gozu: [182 155 133 126 223]
rap: [132 126 155 223 182]
bik: [125 125 132 124 125]
order: [155 182 223 126 132] | rap
order: [126 133 155 182 223] | gozu
order: [182 132 126 155 223] | rap
order: [155 133 126 223 182] | gozu
order: [182 223 155 126 132] | rap

rap: [123 135 159 125 132  84 146  88 135 165 127 102  76 119 157 109 135 110
 119 124 125 136 142 133  99 163  84 126 171 130 131 150 127 121  64 133
 100 123 170 106 130 111 112 133 179 136 154 121 157 131 147 114 122 137
 136 143 121 132  99 116 138 139  59]
bik: [123 125 131 109 138 125 109 141  86 117 126 122 134 133 184 132 126 101
 157 148 146 142 136  26 134 116 179 122 145 107 133  44 126 132 114 121
 132 168 152 101 103 128  84 109 131 131 123 137 113 186 134  57 131 127
 137 115 191 167 130 103 163 130 182]
sima: [133 149 131 123  92 119  98 116  98 170 130 151 136 128 123 116 134 125
 114 127 137 151 111 174 111 122  96 122 131 143 112 133 136 122 141 137
 102 135 119 126 105 130 161 166 122 146 142 101 139 122 123 132 125 125
 146 124 135 114 132 129 121 141 135]
gozu: [133 106 132 131 124 119 165 110 112  64 130  88  99  76 123 116 157 179
 114 127  84 138 171  59 143 121 159  99 131 143 157 135 136 122 136 137
 121 135 119 126 163 136 133  84 133 170 127 154 139 109 123 132 125 125
 146 130 135 100 121 102 111 147 150]
gep: [133 149 131 123  92 119  98 116  98 170 130 151 136 128 123 116 134 125
 114 127 137 151 111 174 111 122  96 122 131 143 112 133 136 122 141 137
 102 135 119 126 105 130 161 166 122 146 142 101 139 122 123 132 125 125
 146 134 135 131 111  92 122 126 164]
order: [ 92  92  96  98  98 101 102 105 111 111 111 112 114 116 116 119 119 122
 122 122 122 122 122 123 123 123 125 125 125 126 126 127 128 130 130 131
 131 131 132 133 133 134 134 135 135 136 136 137 137 139 141 142 143 146
 146 149 151 151 161 164 166 170 174] | gep
order: [ 59 139 138 116  99 132 121 143 136 137 122 114 147 131 157 121 154 136
 179 133 112 111 130 106 170 123 100 133  64 121 127 150 131 130 171 126
  84 163  99 133 142 136 125 124 119 110 135 109 157 119  76 102 127 165
 135  88 146  84 132 125 159 135 123] | rap
order: [164 126 122  92 111 131 135 134 146 125 125 132 123 122 139 101 142 146
 122 166 161 130 105 126 119 135 102 137 141 122 136 133 112 143 131 122
  96 122 111 174 111 151 137 127 114 125 134 116 123 128 136 151 130 170
  98 116  98 119  92 123 131 149 133] | gep
order: [ 26  44  57  84  86 101 101 103 103 107 109 109 109 113 114 115 116 117
 121 122 122 123 123 125 125 126 126 126 127 128 130 130 131 131 131 131
 132 132 132 133 133 134 134 134 136 137 137 138 141 142 145 146 148 152
 157 163 167 168 179 182 184 186 191] | bik
order: [110 131 106 139 102 133 143 125 163 138 112 137  84 111 133 121 123 157
 165 132 127  84 127 121 131 132 150 171 116  88  64 179 119 136 109 130
 143 159 154 123  99 170 157 135 125 135 124 100 122  76 126 119 147 130
 114 146 121 133 135 136 136  99  59] | gozu

